Below are the code and all the weights of a small trained network. Each question names an input and a target symbol and asks about switching units off, where a switched-off unit gives its printed mean instead of its output.

import numpy as np


def w(rows, s, z=0):
    codes = np.array(rows[::2]) - 128.0
    scale = np.full(codes.shape[1], s)
    scale[-1] = z or s
    return codes * scale


def norm(h):
    return h / np.sqrt((h * h).mean(-1, keepdims=True) + 1e-5)


def f(y):
    return np.maximum(y, 0)


def softmax(a):
    e = np.exp(a - a.max(-1, keepdims=True))
    return e / e.sum(-1, keepdims=True)


def log_softmax(a):
    a = a - a.max(-1, keepdims=True)
    return a - np.log(np.exp(a).sum(-1, keepdims=True))


def net(x, mask):
    ids = ['ΛΠΣΦαβδεζηθμξτψ'.index(c) for c in x.split()]
    T = len(ids)
    res = E[ids] + P[:T]
    u = 0
    for l in range(2):
        r = norm(res)
        for j in range(3):
            rows = slice(3 * j, 3 * j + 3)
            q, k, v = (r @ M[l][rows].T for M in (Q, K, V))
            z = softmax(np.where(np.tri(T) > 0, q @ k.T / 3**0.5, -1e9)) @ v
            o = O[l][rows]
            res = res + np.where(mask[u + j], z, o[:, -1]) @ o[:, :-1]
        u += 3
        y = f(norm(res) @ A[l][:, :-1].T + A[l][:, -1])
        res = res + np.where(mask[u : u + 12], y, B[l][:, -1]) @ B[l][:, :-1]
        u += 12
    return log_softmax(norm(res)[-1] @ U[:, :-1].T + U[:, -1])


Q, K, V, O, A, B = {}, {}, {}, {}, {}, {}
E = w([
[135,87,105,114,139],'Λ',
[118,151,149,157,133],'Π',
[157,110,117,124,144],'Σ',
[112,160,163,194,128],'Φ',
[152,144,99,158,167],'α',
[117,138,148,176,100],'β',
[106,109,139,140,89],'δ',
[130,145,135,102,98],'ε',
[106,105,46,103,140],'ζ',
[144,111,152,130,123],'η',
[154,131,136,110,137],'θ',
[158,63,130,163,103],'μ',
[118,143,184,200,84],'ξ',
[33,148,166,102,254],'τ',
[128,159,104,190,104],'ψ',
],0.0031)
P = w([
[148,58,110,175,198],'0',
[250,126,117,101,143],'1',
[227,127,119,71,128],'2',
[203,132,119,54,112],'3',
[191,137,119,39,111],'4',
[184,140,115,35,110],'5',
[173,147,111,25,105],'6',
[171,151,105,27,107],'7',
[160,149,104,13,105],'8',
[159,156,107,3,103],'9',
],0.0011)
Q[0] = w([
[152,213,118,105,194],'0.h1',
[146,30,157,216,92],'0.h1',
[134,216,108,119,161],'0.h1',
[109,97,188,147,211],'0.h2',
[155,149,210,130,213],'0.h2',
[160,123,86,106,128],'0.h2',
[187,142,197,251,2],'0.h3',
[202,139,158,221,67],'0.h3',
[152,170,108,165,89],'0.h3',
],0.0065)
K[0] = w([
[104,163,150,137,253],'0.h1',
[233,113,128,200,37],'0.h1',
[65,182,176,114,234],'0.h1',
[208,152,104,191,41],'0.h2',
[213,132,20,217,46],'0.h2',
[111,161,99,112,145],'0.h2',
[172,29,95,37,122],'0.h3',
[187,17,73,89,140],'0.h3',
[161,77,122,59,169],'0.h3',
],0.0057)
V[0] = w([
[168,99,134,120,74],'0.h1',
[68,106,86,33,68],'0.h1',
[250,100,84,100,10],'0.h1',
[197,156,59,168,91],'0.h2',
[142,129,133,76,163],'0.h2',
[93,177,160,174,170],'0.h2',
[181,146,129,214,76],'0.h3',
[82,155,236,77,190],'0.h3',
[96,148,68,131,198],'0.h3',
],0.0022)
O[0] = w([
[173,152,120,117,183,157],'0.h1',
[201,129,145,206,156,159],'0.h1',
[212,194,174,115,214,252],'0.h1',
[58,147,71,182,70,192],'0.h2',
[134,139,210,121,161,171],'0.h2',
[143,148,98,51,114,33],'0.h2',
[126,228,181,221,113,157],'0.h3',
[135,6,163,130,159,14],'0.h3',
[74,120,148,75,67,147],'0.h3',
],0.0019)
A[0] = w([
[197,73,136,139,175,162],'0.n1',
[64,123,115,146,89,166],'0.n2',
[89,108,137,147,78,57],'0.n3',
[146,129,163,130,180,92],'0.n4',
[108,105,199,130,190,12],'0.n5',
[76,82,48,102,158,140],'0.n6',
[97,132,253,176,112,152],'0.n7',
[143,199,101,147,155,1],'0.n8',
[153,168,60,139,160,101],'0.n9',
[179,101,69,212,42,101],'0.n10',
[226,210,138,139,131,132],'0.n11',
[112,190,88,200,80,151],'0.n12',
],0.0028,0.00089)
B[0] = w([
[98,224,122,128,37,189],'0.n1',
[148,114,178,115,199,137],'0.n2',
[174,57,131,92,184,130],'0.n3',
[84,102,116,124,80,148],'0.n4',
[18,122,121,125,142,131],'0.n5',
[216,175,249,149,86,189],'0.n6',
[181,129,20,103,87,141],'0.n7',
[193,47,233,128,77,169],'0.n8',
[79,122,228,127,55,214],'0.n9',
[49,166,134,28,202,158],'0.n10',
[109,125,13,59,124,254],'0.n11',
[181,58,154,48,176,174],'0.n12',
],0.0018,0.0029)
Q[1] = w([
[138,211,114,61,143],'1.h1',
[136,40,135,171,119],'1.h1',
[104,36,138,200,109],'1.h1',
[196,178,107,82,118],'1.h2',
[37,66,184,168,168],'1.h2',
[45,118,175,175,168],'1.h2',
[68,162,148,233,156],'1.h3',
[230,167,96,2,108],'1.h3',
[246,217,97,20,112],'1.h3',
],0.0071)
K[1] = w([
[61,77,196,193,155],'1.h1',
[201,140,51,53,53],'1.h1',
[188,172,56,54,97],'1.h1',
[75,84,201,150,132],'1.h2',
[198,167,74,93,93],'1.h2',
[186,165,87,121,83],'1.h2',
[255,83,94,101,80],'1.h3',
[23,135,162,181,182],'1.h3',
[30,100,167,197,173],'1.h3',
],0.0062)
V[1] = w([
[62,255,71,74,95],'1.h1',
[45,76,174,179,167],'1.h1',
[109,99,196,56,24],'1.h1',
[161,115,146,191,89],'1.h2',
[116,101,167,58,130],'1.h2',
[166,70,206,48,69],'1.h2',
[248,130,132,85,192],'1.h3',
[135,182,236,187,156],'1.h3',
[128,218,146,56,208],'1.h3',
],0.0027)
O[1] = w([
[78,193,157,74,236,122],'1.h1',
[58,147,157,180,73,71],'1.h1',
[58,21,127,170,187,173],'1.h1',
[121,87,88,77,97,101],'1.h2',
[115,124,134,207,157,163],'1.h2',
[109,50,46,252,129,192],'1.h2',
[221,168,60,133,6,136],'1.h3',
[67,189,42,78,148,7],'1.h3',
[161,195,89,186,173,100],'1.h3',
],0.0027,0.0016)
A[1] = w([
[87,159,94,38,79,184],'1.n1',
[164,24,128,169,166,7],'1.n2',
[226,69,165,88,109,98],'1.n3',
[154,75,30,31,100,93],'1.n4',
[201,158,239,99,77,81],'1.n5',
[155,228,92,49,47,126],'1.n6',
[78,164,208,4,174,185],'1.n7',
[230,134,67,81,141,123],'1.n8',
[132,150,71,66,164,40],'1.n9',
[52,200,121,204,64,116],'1.n10',
[55,158,20,163,97,97],'1.n11',
[185,145,171,204,234,108],'1.n12',
],0.0025,0.0017)
B[1] = w([
[103,114,160,167,161,195],'1.n1',
[130,252,130,106,133,152],'1.n2',
[156,129,168,93,204,236],'1.n3',
[155,123,95,20,125,205],'1.n4',
[146,90,122,168,204,216],'1.n5',
[77,142,150,190,119,221],'1.n6',
[115,104,127,176,82,224],'1.n7',
[71,89,166,147,138,251],'1.n8',
[135,91,86,116,153,150],'1.n9',
[139,199,148,65,96,157],'1.n10',
[77,157,159,93,206,172],'1.n11',
[166,112,125,175,70,177],'1.n12',
],0.0032,0.002)
U = w([
[224,61,220,124,218,164],'Λ',
[106,115,45,226,222,105],'Π',
[203,149,130,200,67,48],'Σ',
[76,124,198,161,76,128],'Φ',
[67,62,96,197,75,89],'α',
[84,200,45,137,97,183],'β',
[236,214,56,66,166,27],'δ',
[75,104,132,50,50,174],'ε',
[108,70,37,11,213,130],'ζ',
[195,158,196,35,42,97],'η',
[122,106,125,153,149,88],'θ',
[207,38,40,138,45,227],'μ',
[133,180,169,169,101,130],'ξ',
[30,5,197,96,173,2],'τ',
[75,210,201,43,199,149],'ψ',
],0.012,0.003)

Each question gives the input, a string of symbols that net reads in full, and the target symbol t.
The units are the heads (3 rows each of Q, K, V and O) and the neurons (one row each of A and B). Each row of codes is followed by its name. A weight is (code - 128) times the scale printed after its matrix; where a second scale follows, it is the last column's (O, A, B and U).
mask holds one flag per unit, layer by layer, with each layer's heads first. A switched-off unit (its flag False) gives its mean, the last column of its rows in O or B, instead of its output. The means were averaged over made-up inputs and are rounded, as every weight is.
A unit's drop is (log p(t) with every unit on - log p(t) with that unit switched off) / (log p(t) with every unit on - log p(t) with every unit switched off).
The circuit of an input: a set's keep is (log p(t) with only the set's units on - log p(t) with every unit switched off) / (log p(t) with every unit on - log p(t) with every unit switched off). Starting from the 12 units with the biggest drops (on a tie, the unit counted first), units are removed one at a time, each time the one whose removal leaves the highest keep (on an exact tie, the one counted first), for as long as the keep stays at least 0.8.
units of the circuit, in order: the units of the circuit, biggest drop first
most important unit: the unit with the biggest drop
top k neurons: the k neurons with the biggest drops, biggest first
top k neurons in layer l: the k neurons of layer l with the biggest drops, biggest first
which heads matter: for each layer, one digit per head in row order, 1 if its drop is at least 0.15 and else 0, layers parted by /
input ζ θ θ ζ ξ, target Λ: which heads matter	001 / 000
input Λ Λ τ ψ ζ Λ ζ Λ δ Σ, target ψ: top 4 neurons	(1.n11, 0.n11, 0.n6, 1.n10)
input Σ ψ τ Λ, target ψ: most important unit	1.h3
input Λ ζ τ, target τ: units of the circuit, in order	(0.h3, 0.h1)
input Σ ζ Λ ζ ε, target ζ: top 3 neurons	(0.n1, 0.n11, 0.n6)
input ε ζ ζ ζ ζ, target δ: units of the circuit, in order	(0.h1, 1.h3)
input ε ζ ε Λ, target δ: which heads matter	100 / 001
input Λ Σ η Σ Λ, target μ: top 2 neurons	(0.n6, 0.n11)
input ξ θ ζ ζ Σ θ ξ η, target ε: top 2 neurons	(0.n11, 0.n7)
input β Λ Λ, target ξ: which heads matter	111 / 100
input μ ζ ζ Λ ψ ζ, target η: which heads matter	000 / 100
input Λ Σ ζ Σ Λ ψ θ ζ δ θ, target μ: units of the circuit, in order	(0.n11, 1.h1)
input η ζ ψ Λ, target τ: which heads matter	100 / 001
input δ ζ ζ ζ μ Λ ζ Σ, target Σ: most important unit	0.n10
input Λ Σ Λ ζ ψ Σ Π, target μ: top 2 neurons	(0.n6, 0.n11)
input ξ μ ψ, target ε: top 4 neurons in layer 0	(0.n11, 0.n7, 0.n12, 0.n9)
input Λ ζ ζ ζ ζ θ ζ ψ, target μ: top 2 neurons	(0.n11, 0.n6)
input ζ μ ζ ζ τ Σ, target Σ: top 2 neurons	(0.n1, 1.n12)
input ε θ ψ ζ ψ ψ Φ, target δ: which heads matter	100 / 101
input ζ ζ Σ ζ ζ μ ζ Λ ε, target Λ: which heads matter	001 / 001
input δ ζ ζ Σ ψ μ ζ Σ ζ ζ, target Σ: top 2 neurons in layer 0	(0.n10, 0.n11)
input Λ Π Π Λ ξ, target μ: which heads matter	000 / 000
input θ ζ ζ Λ Λ ζ τ, target τ: top 2 neurons in layer 0	(0.n5, 0.n12)
input α ζ Σ, target β: most important unit	1.h3
input Φ ζ Λ ζ ζ ζ ζ Λ μ, target Φ: top 2 neurons	(0.n11, 0.n10)
input δ ζ ζ Σ ψ Φ, target Σ: top 2 neurons	(0.n10, 0.n11)
